Below is a small trained network, with its code and all its weights. Each question gives an input and a target symbol and asks what happens when units are switched off, that is, made to give their printed mean instead of their output.

import numpy as np


def w(rows, s, z=0):
    codes = np.array(rows[::2]) - 128.0
    scale = np.full(codes.shape[1], s)
    scale[-1] = z or s
    return codes * scale


def f(y):
    return np.maximum(y, 0)


def softmax(a):
    e = np.exp(a - a.max(-1, keepdims=True))
    return e / e.sum(-1, keepdims=True)


def log_softmax(a):
    a = a - a.max(-1, keepdims=True)
    return a - np.log(np.exp(a).sum(-1, keepdims=True))


def net(x, mask):
    ids = ['αβγδεζηλμξπστφψω'.index(c) for c in x.split()]
    T = len(ids)
    res = E[ids] + P[:T]
    u = 0
    for l in range(2):
        r = res
        for j in range(2):
            rows = slice(3 * j, 3 * j + 3)
            q, k, v = (r @ M[l][rows].T for M in (Q, K, V))
            z = softmax(np.where(np.tri(T) > 0, q @ k.T / 3**0.5, -1e9)) @ v
            o = O[l][rows]
            res = res + np.where(mask[u + j], z, o[:, -1]) @ o[:, :-1]
        u += 2
        y = f(res @ A[l][:, :-1].T + A[l][:, -1])
        res = res + np.where(mask[u : u + 4], y, B[l][:, -1]) @ B[l][:, :-1]
        u += 4
    return log_softmax(res[-1] @ U[:, :-1].T + U[:, -1])


Q, K, V, O, A, B = {}, {}, {}, {}, {}, {}
E = w([
[122,166,119,182,174,110,120,135,172,99],'α',
[104,175,113,121,110,130,202,57,124,121],'β',
[198,227,159,160,101,177,148,145,176,77],'γ',
[100,191,111,183,155,116,94,161,132,129],'δ',
[163,91,117,105,111,123,75,72,86,152],'ε',
[6,163,145,155,95,109,92,106,96,129],'ζ',
[107,167,76,79,64,171,93,117,144,132],'η',
[147,97,134,139,121,174,53,180,106,82],'λ',
[120,150,219,95,195,123,158,64,152,139],'μ',
[106,158,190,20,57,191,93,133,98,160],'ξ',
[58,111,183,93,167,69,127,180,158,119],'π',
[122,134,65,143,70,164,174,130,153,199],'σ',
[156,143,75,147,101,179,104,89,204,151],'τ',
[121,102,95,169,128,147,177,119,168,156],'φ',
[129,93,120,8,165,168,176,109,157,144],'ψ',
[167,109,180,123,29,62,179,117,113,188],'ω',
],0.023)
P = w([
[43,102,66,193,51,168,56,103,255,76],'0',
[54,140,106,186,32,181,17,106,228,168],'1',
[27,113,119,157,81,173,81,102,158,81],'2',
[17,92,115,195,129,159,142,159,83,107],'3',
[55,97,115,182,139,142,152,114,106,65],'4',
[45,125,159,132,145,193,101,119,72,44],'5',
[149,139,85,149,142,145,105,144,120,143],'6',
],0.0055)
Q[0] = w([
[208,60,74,102,147,107,102,149,78,55],'0.h0',
[188,105,128,107,99,99,164,6,108,167],'0.h0',
[208,123,140,140,150,93,155,186,48,161],'0.h0',
[187,64,133,154,162,118,189,211,74,111],'0.h1',
[7,93,124,185,111,172,86,76,180,170],'0.h1',
[91,161,170,253,64,92,90,175,63,96],'0.h1',
],0.0066)
K[0] = w([
[210,72,90,123,42,177,133,198,123,171],'0.h0',
[212,160,90,81,112,37,111,37,170,165],'0.h0',
[144,48,71,163,118,169,25,169,229,239],'0.h0',
[74,140,140,50,101,225,74,157,210,235],'0.h1',
[176,51,240,149,104,46,64,143,57,84],'0.h1',
[66,243,147,255,99,182,118,142,17,162],'0.h1',
],0.0055)
V[0] = w([
[140,136,101,178,160,112,191,78,87,66],'0.h0',
[167,33,217,116,112,193,128,59,91,124],'0.h0',
[106,80,173,148,253,116,133,114,130,117],'0.h0',
[112,122,73,47,230,173,104,111,141,58],'0.h1',
[70,184,138,97,117,66,175,227,136,118],'0.h1',
[126,218,159,120,15,228,151,189,131,87],'0.h1',
],0.0061)
O[0] = w([
[50,148,173,145,173,205,145,119,96,162,71],'0.h0',
[115,149,144,129,113,214,131,144,141,231,81],'0.h0',
[195,122,141,166,132,33,119,139,193,166,68],'0.h0',
[26,150,119,86,154,179,69,167,128,180,46],'0.h1',
[97,136,123,73,152,1,132,158,172,119,177],'0.h1',
[130,174,167,98,129,151,145,174,118,85,254],'0.h1',
],0.0081,0.0043)
A[0] = w([
[130,117,141,96,233,56,86,75,76,154,64],'0.n0',
[135,109,192,141,184,131,115,92,147,125,4],'0.n1',
[161,186,49,120,254,158,88,172,169,114,254],'0.n2',
[162,81,101,96,143,95,181,179,41,134,127],'0.n3',
],0.007,0.00091)
B[0] = w([
[195,170,58,79,144,251,144,111,27,189,212],'0.n0',
[113,86,175,125,139,155,116,255,161,165,165],'0.n1',
[63,133,222,139,175,95,164,104,67,53,251],'0.n2',
[140,73,127,93,96,232,119,43,201,75,184],'0.n3',
],0.0074,0.0035)
Q[1] = w([
[147,92,141,82,94,168,130,80,149,110],'1.h0',
[58,131,133,165,122,134,75,116,169,76],'1.h0',
[117,46,107,118,172,187,156,100,138,140],'1.h0',
[88,85,114,145,110,104,150,118,156,119],'1.h1',
[107,170,138,194,55,129,83,112,97,85],'1.h1',
[89,97,138,97,134,133,144,2,144,130],'1.h1',
],0.0088)
K[1] = w([
[218,65,70,118,246,148,122,114,3,99],'1.h0',
[28,97,183,147,143,139,97,208,91,131],'1.h0',
[95,33,177,90,137,159,79,107,173,137],'1.h0',
[43,138,197,81,60,88,132,43,191,59],'1.h1',
[81,63,184,241,99,179,141,184,72,3],'1.h1',
[46,89,115,109,134,166,240,90,20,236],'1.h1',
],0.0052)
V[1] = w([
[160,116,150,140,148,111,152,67,148,95],'1.h0',
[118,237,99,135,127,156,107,87,214,138],'1.h0',
[81,116,94,182,117,140,141,234,134,112],'1.h0',
[126,157,162,142,92,153,183,140,53,187],'1.h1',
[168,94,82,234,163,163,175,193,140,140],'1.h1',
[72,119,1,133,58,144,148,139,175,116],'1.h1',
],0.0074)
O[1] = w([
[50,142,186,16,130,157,105,81,85,199,138],'1.h0',
[112,141,239,68,195,133,173,88,83,108,167],'1.h0',
[115,92,130,93,157,134,175,122,161,59,142],'1.h0',
[175,188,142,118,133,3,45,143,161,213,124],'1.h1',
[164,75,139,129,233,147,142,42,229,101,2],'1.h1',
[207,109,79,80,212,48,110,122,43,106,174],'1.h1',
],0.0081,0.006)
A[1] = w([
[108,122,169,186,99,74,71,107,96,102,4],'1.n0',
[112,20,1,140,90,156,107,84,121,174,16],'1.n1',
[135,121,173,142,132,138,192,156,97,121,153],'1.n2',
[64,58,70,78,99,187,137,111,91,198,59],'1.n3',
],0.0087,0.0026)
B[1] = w([
[192,106,163,188,202,223,229,110,215,117,215],'1.n0',
[164,141,124,124,169,118,34,131,163,101,212],'1.n1',
[155,171,86,56,1,138,40,103,101,141,254],'1.n2',
[125,141,211,196,193,125,148,115,139,33,247],'1.n3',
],0.0087,0.0054)
U = w([
[101,111,236,209,183,78,203,109,101,72,129],'α',
[73,174,121,160,161,96,151,77,39,168,230],'β',
[153,193,132,94,128,158,164,128,166,104,4],'γ',
[119,103,130,107,132,131,140,100,125,122,97],'δ',
[124,121,148,174,141,109,55,107,75,142,109],'ε',
[128,129,122,127,126,110,128,125,103,125,115],'ζ',
[144,130,100,106,143,143,136,139,61,122,39],'η',
[141,72,94,127,114,229,138,172,140,130,166],'λ',
[101,136,143,132,136,137,124,131,164,183,176],'μ',
[126,170,95,141,112,125,110,178,105,143,72],'ξ',
[98,107,162,80,137,2,67,171,193,108,212],'π',
[199,142,114,53,190,125,170,137,133,130,121],'σ',
[147,90,128,91,163,201,176,88,71,152,107],'τ',
[147,91,138,72,181,133,145,92,146,132,140],'φ',
[115,134,127,156,129,117,115,141,100,137,96],'ψ',
[179,90,140,120,74,101,148,98,121,143,173],'ω',
],0.0072,0.0046)

Each question gives the input, a string of symbols that net reads in full, and the target symbol t.
The units are the heads (3 rows each of Q, K, V and O) and the neurons (one row each of A and B). Each row of codes is followed by its name. A weight is (code - 128) times the scale printed after its matrix; where a second scale follows, it is the last column's (O, A, B and U).
mask holds one flag per unit, layer by layer, with each layer's heads first. A switched-off unit (its flag False) gives its mean, the last column of its rows in O or B, instead of its output. The means were averaged over made-up inputs and are rounded, as every weight is.
A unit's drop is (log p(t) with every unit on - log p(t) with that unit switched off) / (log p(t) with every unit on - log p(t) with every unit switched off).
The circuit of an input: a set's keep is (log p(t) with only the set's units on - log p(t) with every unit switched off) / (log p(t) with every unit on - log p(t) with every unit switched off). Starting from all 12 units, units are removed one at a time, each time the one whose removal leaves the highest keep (on an exact tie, the one counted first), for as long as the keep stays at least 0.8.
units of the circuit, in order: the units of the circuit, biggest drop first
top k neurons: the k neurons with the biggest drops, biggest first
k most important neurons of layer l: the k neurons of layer l with the biggest drops, biggest first
which heads matter: for each layer, one digit per head in row order, 1 if its drop is at least 0.15 and else 0, layers parted by /
drop when u is switched off: that unit's drop, to one decimal
input ζ φ ψ, target α: units of the circuit, in order -> (1.n3, 0.h1)
input μ τ π ω δ, target α: top 2 neurons -> (0.n2, 1.n0)
input ψ α α σ, target α: which heads matter -> 00 / 01
input π π φ, target π: top 2 neurons -> (1.n1, 0.n0)
input ω π ξ, target ω: units of the circuit, in order -> (0.h1, 0.h0)
input π α γ π π π η, target π: units of the circuit, in order -> (0.h1)
input ε ψ ξ, target ε: top 3 neurons -> (1.n3, 1.n0, 0.n2)
input φ σ τ τ π π μ, target μ: 2 most important neurons of layer 0 -> (0.n0, 0.n1)
input ξ β ξ π π τ, target π: which heads matter -> 01 / 00
input ψ π β, target β: which heads matter -> 10 / 01
input α ζ ξ π φ λ, target λ: units of the circuit, in order -> (1.h1, 1.h0)
input γ π ω ζ, target α: which heads matter -> 00 / 00
input π η ξ ε, target ε: which heads matter -> 00 / 10
input β σ ζ, target α: most important neuron of layer 1 -> (1.n0)
input μ ω τ β δ, target α: which heads matter -> 00 / 01
input ζ ξ ε ψ, target α: 2 most important neurons of layer 1 -> (1.n3, 1.n2)
input ψ ψ λ ω μ ω α, target α: 2 most important neurons of layer 1 -> (1.n0, 1.n1)
input λ γ ξ, target λ: units of the circuit, in order -> (1.h0, 0.h1)
input ξ η ζ μ π λ α, target α: top 2 neurons -> (0.n2, 1.n0)
input β ψ ω π α π β, target β: which heads matter -> 11 / 01
input λ β α μ, target μ: which heads matter -> 10 / 01
input ξ α μ ε λ, target λ: most important neuron of layer 0 -> (0.n0)
input ξ η ξ, target ξ: drop when 0.n2 is switched off -> 0.0
input η ξ α β π ε, target ε: drop when 1.n3 is switched off -> 0.2
input σ δ β ξ π σ η, target π: drop when 0.n0 is switched off -> 0.1
input ε ξ ξ, target ε: drop when 1.n3 is switched off -> 0.3
